Moves between objects:
su: rane->duza, mike->pake, zusu->seku, medo->mozu, vela->kera, pila->nope, vaza->reza, koso->boke, gono->rili, vedo->nabu, give->lute, bafi->rofa, peze->napo, moga->lali, gera->mizi, kera->sazo, tode->muli, muli->gibo, sere->guvo, lana->sere, laku->gera, sazo->faba, fori->nudo, maso->vaka, gatu->peze, vaso->fuve, pima->vela, nimo->lupi, muva->pila, taso->zoge, zoge->rane, sode->dano, lupi->maso, famu->koso, dano->famu, guvo->fizu, gibo->give, nosu->taso, fuve->vaza, seku->kagu, datu->gudo, tuzo->lana, pake->zusu, fizu->tuzo, kome->rina, geko->moga, mino->lasu, keve->bafi, zovu->peno, reti->laku, mozu->gatu, kagu->mike, zate->fori, lasu->muva, karu->gura, napo->medo, rili->soba, rofa->karu, peno->lapi, nape->vaso, dodu->kupi, rina->zate, nabu->zovu, gura->keve, lida->reti, mizi->lida, boke->sode, dare->nimo, vaka->dare, soba->datu, kupi->geko, duza->nosu, lali->dodu, gudo->gono, faba->pima, nudo->kome, reza->nape, lapi->vedo, lute->tode, nope->mino
ro: rane->soba, mike->taso, zusu->rane, medo->vaso, vela->lapi, pila->famu, vaza->dare, koso->rina, gono->gibo, vedo->lana, give->pake, bafi->muva, peze->reza, moga->peze, gera->kera, kera->vedo, tode->seku, muli->kagu, sere->mizi, lana->gera, laku->vela, sazo->nabu, fori->keve, maso->dodu, gatu->vaza, vaso->maso, pima->peno, nimo->moga, muva->dano, taso->gono, zoge->rili, sode->fori, lupi->lali, famu->kome, dano->nudo, guvo->lida, gibo->mike, nosu->gudo, fuve->vaka, seku->duza, datu->tode, tuzo->laku, pake->zoge, fizu->reti, kome->rofa, geko->gatu, mino->boke, keve->lasu, zovu->guvo, reti->pima, mozu->fuve, kagu->nosu, zate->gura, lasu->sode, karu->nope, napo->nape, rili->give, rofa->pila, peno->fizu, nape->lupi, dodu->medo, rina->karu, nabu->sere, gura->mino, lida->faba, mizi->sazo, boke->zate, dare->geko, vaka->kupi, soba->lute, kupi->mozu, duza->datu, lali->napo, gudo->muli, faba->zovu, nudo->bafi, reza->nimo, lapi->tuzo, lute->zusu, nope->koso
po: rane->zusu, mike->gibo, zusu->lute, medo->dodu, vela->laku, pila->rofa, vaza->gatu, koso->nope, gono->taso, vedo->kera, give->rili, bafi->nudo, peze->moga, moga->nimo, gera->lana, kera->gera, tode->datu, muli->gudo, sere->nabu, lana->vedo, laku->tuzo, sazo->mizi, fori->sode, maso->vaso, gatu->geko, vaso->medo, pima->reti, nimo->reza, muva->bafi, taso->mike, zoge->pake, sode->lasu, lupi->nape, famu->pila, dano->muva, guvo->zovu, gibo->gono, nosu->kagu, fuve->mozu, seku->tode, datu->duza, tuzo->lapi, pake->give, fizu->peno, kome->famu, geko->dare, mino->gura, keve->fori, zovu->faba, reti->fizu, mozu->kupi, kagu->muli, zate->boke, lasu->keve, karu->rina, napo->lali, rili->zoge, rofa->kome, peno->pima, nape->napo, dodu->maso, rina->koso, nabu->sazo, gura->zate, lida->guvo, mizi->sere, boke->mino, dare->vaza, vaka->fuve, soba->rane, kupi->vaka, duza->seku, lali->lupi, gudo->nosu, faba->lida, nudo->dano, reza->peze, lapi->vela, lute->soba, nope->karu
lu: rane->muva, mike->gura, zusu->bafi, medo->lida, vela->mike, pila->maso, vaza->vela, koso->kupi, gono->boke, vedo->zoge, give->fori, bafi->nape, peze->gera, moga->lana, gera->give, kera->pake, tode->kome, muli->rina, sere->soba, lana->rili, laku->gibo, sazo->zusu, fori->peze, maso->zovu, gatu->laku, vaso->faba, pima->kagu, nimo->vedo, muva->lupi, taso->mino, zoge->lasu, sode->moga, lupi->nabu, famu->dodu, dano->lali, guvo->datu, gibo->zate, nosu->nope, fuve->pima, seku->rofa, datu->famu, tuzo->gono, pake->keve, fizu->gudo, kome->medo, geko->tuzo, mino->dare, keve->reza, zovu->duza, reti->muli, mozu->reti, kagu->karu, zate->gatu, lasu->nimo, karu->fuve, napo->mizi, rili->sode, rofa->vaso, peno->nosu, nape->sazo, dodu->guvo, rina->mozu, nabu->rane, gura->vaza, lida->tode, mizi->lute, boke->geko, dare->lapi, vaka->peno, soba->dano, kupi->fizu, duza->pila, lali->sere, gudo->koso, faba->seku, nudo->napo, reza->kera, lapi->taso, lute->nudo, nope->vaka
gu: rane->taso, mike->seku, zusu->mike, medo->peze, vela->faba, pila->lasu, vaza->vaso, koso->dano, gono->datu, vedo->peno, give->muli, bafi->gura, peze->mozu, moga->kupi, gera->reti, kera->pima, tode->give, muli->lute, sere->tuzo, lana->fizu, laku->lida, sazo->vela, fori->rina, maso->nimo, gatu->medo, vaso->reza, pima->sazo, nimo->vaka, muva->mino, taso->duza, zoge->nosu, sode->koso, lupi->dare, famu->sode, dano->boke, guvo->lana, gibo->tode, nosu->rane, fuve->nape, seku->pake, datu->rili, tuzo->guvo, pake->kagu, fizu->sere, kome->fori, geko->dodu, mino->pila, keve->karu, zovu->vedo, reti->mizi, mozu->napo, kagu->zusu, zate->kome, lasu->nope, karu->bafi, napo->gatu, rili->gudo, rofa->keve, peno->nabu, nape->vaza, dodu->moga, rina->nudo, nabu->lapi, gura->rofa, lida->gera, mizi->laku, boke->famu, dare->maso, vaka->lupi, soba->gono, kupi->lali, duza->zoge, lali->geko, gudo->soba, faba->kera, nudo->zate, reza->fuve, lapi->zovu, lute->gibo, nope->muva
zo: rane->nabu, mike->vela, zusu->sazo, medo->kome, vela->vaza, pila->duza, vaza->gura, koso->gudo, gono->tuzo, vedo->nimo, give->gera, bafi->zusu, peze->fori, moga->sode, gera->peze, kera->reza, tode->lida, muli->reti, sere->lali, lana->moga, laku->gatu, sazo->nape, fori->give, maso->pila, gatu->zate, vaso->rofa, pima->fuve, nimo->lasu, muva->rane, taso->lapi, zoge->vedo, sode->rili, lupi->muva, famu->datu, dano->soba, guvo->dodu, gibo->laku, nosu->peno, fuve->karu, seku->faba, datu->guvo, tuzo->geko, pake->kera, fizu->kupi, kome->tode, geko->boke, mino->taso, keve->pake, zovu->maso, reti->mozu, mozu->rina, kagu->pima, zate->gibo, lasu->zoge, karu->kagu, napo->nudo, rili->lana, rofa->seku, peno->vaka, nape->bafi, dodu->famu, rina->muli, nabu->lupi, gura->mike, lida->medo, mizi->napo, boke->gono, dare->mino, vaka->nope, soba->sere, kupi->koso, duza->zovu, lali->dano, gudo->fizu, faba->vaso, nudo->lute, reza->keve, lapi->dare, lute->mizi, nope->nosu

The rows follow the links: the fewer symbols apart two objects are, the more alike their rows tend to be.

Rows of some objects; one shown again gets a slightly different row:
rili: [-1, 13, 3, 2, -22, 19, 29, 17, -15, -18, -2, -21, 11, -12, 17, -18, -6, -6, 10, -21, -8, 4, -5, -5, 12, -2, -19, -18, -3, -44, -28, -8, -13, -8, -63, 3, 1, -13, -25, -1, -14]
vaso: [0, -12, -3, -13, 20, -12, -23, -26, 9, 14, 2, 10, -3, 19, -12, 0, 6, 22, -13, 22, 1, -5, 4, 6, 3, 10, 37, 22, 8, 39, 18, 9, 12, -14, 49, 31, 33, 8, 28, -9, 3]
kagu: [-9, -4, -2, -18, -7, -20, 3, 9, 10, -16, 20, 40, 4, -2, -35, 30, 28, -29, 5, 26, -33, -11, -10, 21, -13, -6, -3, -5, -5, -27, -4, -20, 29, 10, 37, -13, -5, -28, -20, 11, -4]
dano: [4, 18, 20, 10, 24, 22, 29, 10, -13, 12, -7, -18, 14, 6, 41, -27, -20, -8, 5, -6, 30, -24, -8, -48, 5, -13, -29, -14, 0, -2, 12, 12, 3, -21, -26, 25, -11, -3, -6, -23, 3]
nope: [22, -9, 17, -18, 21, -21, -2, 11, 14, 18, 18, 54, 5, 7, -4, -11, 3, -34, -6, 6, -6, -11, -14, -7, 9, -9, 18, 4, -1, -11, 16, 4, 1, 3, 3, -22, 6, 1, -32, -8, 37]
mino: [11, -8, 7, -7, 1, -18, 3, 16, 1, 26, 6, 27, 13, -5, 9, -18, -25, -19, -36, 27, -3, -11, -21, -6, -8, -10, -8, 13, 13, 8, 13, 14, -5, 19, -42, -61, 10, -20, -20, -10, 28]
vaka: [19, -4, -4, -1, 15, -30, -38, 7, 13, 23, 12, 45, -3, 25, 15, -2, -12, -17, -11, -3, 11, -3, 1, 11, 16, -5, 35, 12, -7, -7, 11, 10, 11, 29, 12, -24, 10, 35, -13, 6, 20]
zovu: [23, 29, 14, -12, 19, 6, -47, -31, -5, -37, -5, 13, -9, 36, -20, 13, 16, 3, -21, -35, -5, 5, 1, 6, 11, 23, 29, 24, -4, -8, -16, -1, -7, 2, 10, 11, 25, 1, 8, 18, 23]
muli: [5, -28, -3, 1, -5, 1, 30, 32, 4, -25, 20, 11, 6, -21, -28, 30, 35, -13, 24, -1, -35, -6, 12, 8, 2, 8, -17, -37, -9, -8, 7, -8, 19, 4, 32, -7, -38, -2, -8, -5, -10]
mike: [-29, -2, 3, -11, -27, 2, 4, 6, 6, -14, 8, -2, 7, -36, -28, 11, 8, -4, -24, 26, -38, 4, -6, 25, -30, -7, -31, 8, 11, -10, -2, -21, -2, 15, -2, -47, -4, -42, -2, 18, -1]
peno: [0, 20, -5, 1, 10, -21, -48, -5, 9, -16, -10, 34, -4, 26, -18, 6, 19, -17, 9, -23, 6, 4, 3, 20, 19, 1, 20, 4, -26, -22, -17, -7, 7, 27, 11, -16, -2, 11, -29, 31, 17]
fori: [-20, -32, -5, 5, -10, 8, 51, 19, 2, 18, 2, -21, 13, -33, 14, -35, -4, 3, 16, 36, -6, 17, 2, -11, 0, -16, -9, -9, 11, 3, 21, -5, -17, -20, -12, 25, 3, -11, 6, -22, -28]
koso: [27, -31, 5, -17, 20, -20, 27, 41, 15, 13, 13, 31, 7, 7, 10, -7, -7, -18, 19, -9, 20, -20, 9, -10, 20, 15, 2, -21, -3, 4, 13, 14, 4, 6, -2, -13, -19, 8, -36, -17, 14]
reti: [-3, -26, -23, 0, -19, -10, -4, 9, 17, -16, -6, -10, -8, -5, -34, 32, 24, 11, 28, -22, 1, 5, 25, 21, 17, 25, 12, -29, -8, 8, -2, -3, 18, 20, 42, -8, -22, 18, 1, 14, -29]

Each walk starts at a row. The symbols on each line, taken left to right, move it on to the next object.
Each answer is a row, close to the row of the object it stands for.
new walk
[-16, 24, 1, 14, -3, 26, 33, -1, -3, -28, -10, -25, 3, -19, -10, 16, -3, 6, 21, 3, -11, -2, 4, -18, -15, -6, -29, -24, 2, -11, -5, -14, 23, -30, 2, 37, -37, -18, 13, -2, -21]
gu zo po su po gu lu po lu
[4, -22, -11, -20, 13, -22, 24, 16, 10, 15, 22, 33, 11, -3, -9, 1, 11, -22, 1, 46, -16, -13, -1, -8, -14, -21, 13, 9, 1, 4, 32, -5, 21, 2, 35, -6, 7, -19, 1, -7, 16]
po lu ro gu ro lu zo
[1, 46, 7, 12, 40, -10, -30, -30, -15, 23, -14, 8, -13, 11, 16, -8, -33, 3, -8, 6, 25, -9, -11, -10, 14, -26, 14, 17, -7, -2, 4, 24, 0, -3, -1, 15, 25, 27, 21, -5, 4]
new walk
[17, -12, -6, 13, -10, 2, -7, 21, -14, 28, -12, -31, -14, 0, 34, -30, -23, 14, 9, -18, 30, 16, 11, -4, 18, -3, 10, 2, 2, 0, -12, 11, -21, 11, -38, 0, 11, 29, -17, -2, -13]
po ro su su gu po
[6, 15, -8, 13, -5, -15, -29, -8, -1, 31, -9, 2, -14, 7, 22, -43, -25, 5, -14, 16, 11, 11, -3, -1, 15, -23, 29, 23, -4, -10, -8, 7, -22, 13, -37, -8, 34, 21, -4, 13, 0]
gu gu po po zo su
[14, -28, 11, -14, 16, 15, 46, 0, 3, -11, 12, 12, 0, 12, -5, -1, 12, -2, 12, -4, -10, -10, 6, -18, 1, 22, -3, -7, 14, 29, 36, 6, 10, -26, 31, 48, -8, -22, 7, -33, 3]
new walk
[-26, 27, -7, 14, -6, 30, -1, -23, -16, -9, -18, -36, -14, 1, 4, 26, 0, 24, 23, -14, 2, 7, 16, -6, 7, 1, -11, -16, 8, 18, -10, -4, 14, -4, 9, 35, -23, 12, 23, 1, -27]
po po ro gu zo po su su ro
[3, 27, 14, 17, 30, 26, 5, -14, -7, 22, -32, -17, -4, 14, 31, -12, -41, 15, 22, -26, 41, -4, 18, -24, 27, -1, -3, -11, -9, 19, 5, 23, -6, -10, -23, 27, 4, 31, 13, -19, -4]
gu lu zo ro lu ro zo
[-18, -16, -15, 6, -7, -25, -14, -10, 22, 47, 3, 0, -15, -17, -13, -1, -18, 12, -32, 44, -4, 4, 3, 12, -13, -11, 15, 18, 13, 34, 11, 3, -6, 25, 17, -37, 20, 1, 14, 7, 3]
new walk
[-14, -6, -9, -2, -7, -3, 24, -4, -2, 25, 7, 7, 11, -32, 6, -45, -18, 0, -11, 62, -24, 2, -20, -2, -19, -29, -3, 19, 12, -18, 24, -11, -14, -13, -2, 6, 14, -20, 3, -15, -10]
zo su po su ro gu ro su
[-5, 64, 8, -8, 17, 18, -3, -17, -18, -27, -4, 14, 1, -3, 19, 15, -8, -16, -7, -15, -13, -14, -36, -15, -10, -18, -20, 18, -19, -40, -13, -10, 9, -21, -24, 11, -3, -14, -9, 11, 9]
lu su lu lu zo po su
[7, -11, -13, -7, 8, -43, -23, 5, 18, 23, 6, 34, -10, -1, -26, 5, 2, 3, 2, 35, 3, 1, 14, 9, -4, -15, 40, 7, -12, 19, 22, -1, 18, 17, 50, 4, 16, 26, -4, 5, 6]
new walk
[-16, -4, -13, 24, 14, 19, 14, -13, -10, 23, -22, -25, -11, -3, 20, 14, -8, 29, 16, 12, 25, 0, 15, -15, 2, -11, -9, -24, 0, 40, 23, 13, 8, -11, 19, 43, -3, 26, 20, -15, -17]
ro ro zo zo su su su
[-16, 24, 7, -13, -17, -5, -9, 1, -3, -14, 9, 12, 9, -11, -10, 10, -4, -27, -35, -6, -26, -6, -19, 21, -18, 9, -17, 18, -7, -30, -18, -13, -9, 19, -38, -52, 4, -34, -28, 17, 24]
gu su zo gu zo gu
[-2, -7, -1, 14, -5, -23, -36, 0, 6, 28, 0, 7, -12, 4, -4, -9, -24, -3, -37, 5, 27, -4, -3, 15, -8, -1, 14, 13, 4, 14, 4, 11, -11, 40, -27, -58, 21, 14, 4, 10, 26]
new walk
[8, -40, -8, 7, 4, -24, 10, 21, 22, 26, -4, 2, -10, -1, -13, 13, -7, 4, 28, 5, 18, 6, 21, -3, 21, 15, 15, -21, 1, 42, 20, -1, 9, 20, 46, -7, -22, 30, -4, 0, -14]
po zo ro lu ro gu su zo
[14, -12, 13, -22, 27, -6, 9, -11, 9, -1, 29, 30, 3, 10, -5, -24, 5, -1, -21, 28, -16, -11, -12, -22, -21, -2, 14, 16, 17, 25, 29, -6, 0, -24, 54, 23, 28, -16, 9, -20, 11]
lu lu lu gu ro
[-9, 34, 8, -10, -10, 10, 1, 3, -19, -7, 4, -2, 3, -16, 7, -20, -4, -9, -6, 5, -23, 8, -29, 6, -7, -20, -7, 22, -14, -55, -25, -5, -16, 2, -44, -3, 19, -16, -28, 18, 0]
new walk
[25, -23, 17, 1, 27, 1, -18, -1, -5, 6, -9, -2, -9, 30, 24, -8, -6, 10, 14, -46, 38, -5, 9, -14, 26, 28, 18, 1, 11, 35, -1, 21, -8, -12, 6, 22, 3, 27, -1, -21, 20]
su po lu gu po gu
[-33, -6, -24, 8, -32, -13, -37, -19, 10, -7, -6, -9, -3, -14, -32, 25, 13, 18, -17, 18, -19, 13, 4, 39, -22, 9, 6, 12, 1, 4, -8, -1, 2, 25, 14, -42, 3, -14, 16, 37, -3]
ro ro zo zo su su su
[45, -14, 24, -13, 21, 13, 23, 4, -4, -2, 7, 13, 3, 18, 23, -11, -5, -17, -7, -29, 22, -19, 5, -21, 20, 32, -5, -1, 0, 15, 18, 19, -10, -26, -1, 27, 2, -8, -7, -41, 27]
new walk
[-8, 40, 1, 12, 7, 23, -19, -19, -17, -13, -35, -26, 6, 5, 25, 14, -18, 25, 16, -48, 32, -3, 4, -2, 23, 9, -15, -18, -15, 2, -24, 11, 9, -9, -17, 16, -11, 19, -4, 14, -13]
gu su zo po lu su lu po
[-23, 53, 2, 2, 15, 16, 20, -32, -2, -28, 1, 6, 14, -18, -13, 20, 0, -4, -18, 29, -23, -9, -19, -18, -22, -30, -16, 12, 1, -10, 2, -10, 17, -26, 16, 29, -2, -29, 20, 18, -7]
gu su lu su su ro po zo
[-11, 8, 17, -22, 4, 16, 6, -22, 7, -38, 26, 23, 1, 5, -31, 18, 34, 3, -15, 3, -34, -12, -8, 5, -14, 14, 8, 8, -3, -16, 1, -14, 22, -25, 35, 27, 17, -36, 16, -3, 9]
new walk
[-32, 41, -17, 15, -2, 8, -22, -47, -4, -13, -19, -10, -6, -8, -11, 28, 2, 22, 2, 27, -11, 1, 6, -3, -13, -20, -2, 11, -12, -2, -13, -13, 15, -3, 32, 25, 3, 10, 25, 29, -20]
ro ro zo zo su su su
[13, -38, 16, -4, -1, 0, 39, 44, 5, 20, 7, -3, 2, -12, 27, -14, -18, -14, -6, -15, 17, -5, 5, -8, -3, 0, -21, -8, 8, 9, 5, 13, -15, 14, -51, -53, -18, -9, -17, -16, 26]
zo lu gu po gu su
[10, 41, 11, 11, 41, -1, 9, -26, -10, 13, -4, 31, 9, 6, 34, -12, -14, -17, -11, 15, 12, -16, -28, -34, -3, -27, -18, 11, -6, -10, 15, 6, -6, -26, -29, 13, 11, -8, 2, -22, 15]
